Below are the code and all the weights of a small trained network. Each question names an input and a target symbol and asks about switching units off, where a switched-off unit gives its printed mean instead of its output.

import numpy as np


def w(rows, s, z=0):
    codes = np.array(rows[::2]) - 128.0
    scale = np.full(codes.shape[1], s)
    scale[-1] = z or s
    return codes * scale


def norm(h):
    return h / np.sqrt((h * h).mean(-1, keepdims=True) + 1e-5)


def softmax(a):
    e = np.exp(a - a.max(-1, keepdims=True))
    return e / e.sum(-1, keepdims=True)


def log_softmax(a):
    a = a - a.max(-1, keepdims=True)
    return a - np.log(np.exp(a).sum(-1, keepdims=True))


def net(x, mask):
    ids = ['Σβδεζτφω'.index(c) for c in x.split()]
    T = len(ids)
    res = E[ids] + P[:T]
    u = 0
    for l in range(3):
        r = norm(res)
        for j in range(2):
            rows = slice(2 * j, 2 * j + 2)
            q, k, v = (r @ M[l][rows].T for M in (Q, K, V))
            z = softmax(np.where(np.tri(T) > 0, q @ k.T / 2**0.5, -1e9)) @ v
            o = O[l][rows]
            res = res + np.where(mask[u + j], z, o[:, -1]) @ o[:, :-1]
        u += 2
    return log_softmax(norm(res)[-1] @ U[:, :-1].T + U[:, -1])


Q, K, V, O = {}, {}, {}, {}
E = w([
[150,128,158,153],'Σ',
[107,139,133,146],'β',
[115,112,252,185],'δ',
[123,87,117,96],'ε',
[171,126,68,199],'ζ',
[148,181,122,97],'τ',
[113,90,164,102],'φ',
[143,135,149,78],'ω',
],0.034)
P = w([
[75,131,27,166],'0',
[74,150,81,119],'1',
[86,189,85,118],'2',
[86,150,73,164],'3',
[78,130,124,93],'4',
[30,150,152,60],'5',
[151,148,54,139],'6',
[28,74,161,56],'7',
[3,73,160,111],'8',
[26,39,148,75],'9',
],0.0044)
Q[0] = w([
[3,77,153,122],'0.h1',
[68,115,159,36],'0.h1',
[76,109,13,86],'0.h2',
[122,78,132,147],'0.h2',
],0.017)
K[0] = w([
[150,6,158,86],'0.h1',
[227,59,163,18],'0.h1',
[214,63,91,55],'0.h2',
[91,74,159,125],'0.h2',
],0.015)
V[0] = w([
[2,109,64,39],'0.h1',
[27,103,219,147],'0.h1',
[233,136,227,250],'0.h2',
[168,47,223,127],'0.h2',
],0.0088)
O[0] = w([
[74,49,161,103,253],'0.h1',
[174,113,232,158,198],'0.h1',
[201,254,177,177,38],'0.h2',
[234,149,209,156,178],'0.h2',
],0.0096,0.0069)
Q[1] = w([
[85,64,56,225],'1.h1',
[252,107,68,233],'1.h1',
[82,122,236,203],'1.h2',
[143,185,13,98],'1.h2',
],0.021)
K[1] = w([
[125,148,250,102],'1.h1',
[165,131,226,229],'1.h1',
[225,109,78,121],'1.h2',
[59,130,193,83],'1.h2',
],0.024)
V[1] = w([
[151,136,102,95],'1.h1',
[190,145,141,92],'1.h1',
[129,188,195,26],'1.h2',
[248,97,57,77],'1.h2',
],0.017)
O[1] = w([
[105,173,107,109,157],'1.h1',
[201,191,95,103,78],'1.h1',
[86,176,156,76,2],'1.h2',
[202,182,9,66,162],'1.h2',
],0.011,0.0074)
Q[2] = w([
[176,40,5,214],'2.h1',
[121,31,169,85],'2.h1',
[165,82,158,146],'2.h2',
[137,159,195,40],'2.h2',
],0.02)
K[2] = w([
[216,96,65,252],'2.h1',
[129,193,101,116],'2.h1',
[135,98,129,194],'2.h2',
[67,178,168,112],'2.h2',
],0.025)
V[2] = w([
[213,51,109,185],'2.h1',
[242,128,72,223],'2.h1',
[185,35,190,96],'2.h2',
[80,161,114,252],'2.h2',
],0.016)
O[2] = w([
[216,86,63,102,170],'2.h1',
[215,43,128,102,128],'2.h1',
[202,74,188,71,253],'2.h2',
[67,134,122,249,113],'2.h2',
],0.013,0.0072)
U = w([
[179,221,137,111,159],'Σ',
[77,67,154,177,28],'β',
[163,147,208,185,5],'δ',
[58,68,103,41,103],'ε',
[124,124,49,190,191],'ζ',
[75,172,63,97,234],'τ',
[141,124,208,61,231],'φ',
[118,191,120,8,134],'ω',
],0.013,0.0031)

Each question gives the input, a string of symbols that net reads in full, and the target symbol t.
The units are the heads (2 rows each of Q, K, V and O). Each row of codes is followed by its name. A weight is (code - 128) times the scale printed after its matrix; where a second scale follows, it is the last column's (O and U).
mask holds one flag per head, layer by layer. A switched-off head (its flag False) gives its mean, the last column of its rows in O, instead of its output. The means were averaged over made-up inputs and are rounded, as every weight is.
A unit's drop is (log p(t) with every unit on - log p(t) with that unit switched off) / (log p(t) with every unit on - log p(t) with every unit switched off).
The circuit of an input: a set's keep is (log p(t) with only the set's units on - log p(t) with every unit switched off) / (log p(t) with every unit on - log p(t) with every unit switched off). Starting from all 6 units, units are removed one at a time, each time the one whose removal leaves the highest keep (on an exact tie, the one counted first), for as long as the keep stays at least 0.8.
circuit, biggest first: the units of the circuit, biggest drop first
most important unit: the unit with the biggest drop
heads that matter: for each layer, one digit per head in row order, 1 if its drop is at least 0.15 and else 0, layers parted by /
drop when u is switched off: that unit's drop, to one decimal
input φ ζ τ φ, target ζ: heads that matter : 00 / 01 / 01
input β δ Σ, target β: most important unit : 0.h2
input Σ φ ζ τ φ, target ζ: heads that matter : 10 / 01 / 01
input β δ φ, target β: heads that matter : 00 / 10 / 01
input φ δ ω φ ω φ, target ω: heads that matter : 10 / 11 / 01
input β ε ε, target β: heads that matter : 00 / 01 / 00
input ε Σ ω, target ω: circuit, biggest first : [1.h2, 0.h1]
input φ ω ζ ω τ Σ, target Σ: circuit, biggest first : [0.h2, 0.h1]
input Σ φ β, target Σ: circuit, biggest first : [0.h2, 1.h1]
input ζ φ β, target ζ: heads that matter : 01 / 00 / 01
input ε ζ Σ ζ τ ε β Σ ζ τ, target β: circuit, biggest first : [1.h2, 0.h1]
input φ δ ε ζ φ ζ, target φ: heads that matter : 10 / 01 / 01
input ζ φ δ φ φ τ ζ, target φ: heads that matter : 00 / 01 / 01
input ε φ ε ε φ Σ τ ω, target ω: circuit, biggest first : [1.h2]
input β φ ω, target β: heads that matter : 01 / 01 / 00
input φ φ φ ζ φ τ τ, target τ: drop when 2.h2 is switched off : 0.1
input ζ β ζ δ, target ζ: drop when 2.h2 is switched off : 0.2
input ω τ ω, target τ: drop when 0.h1 is switched off : 0.0
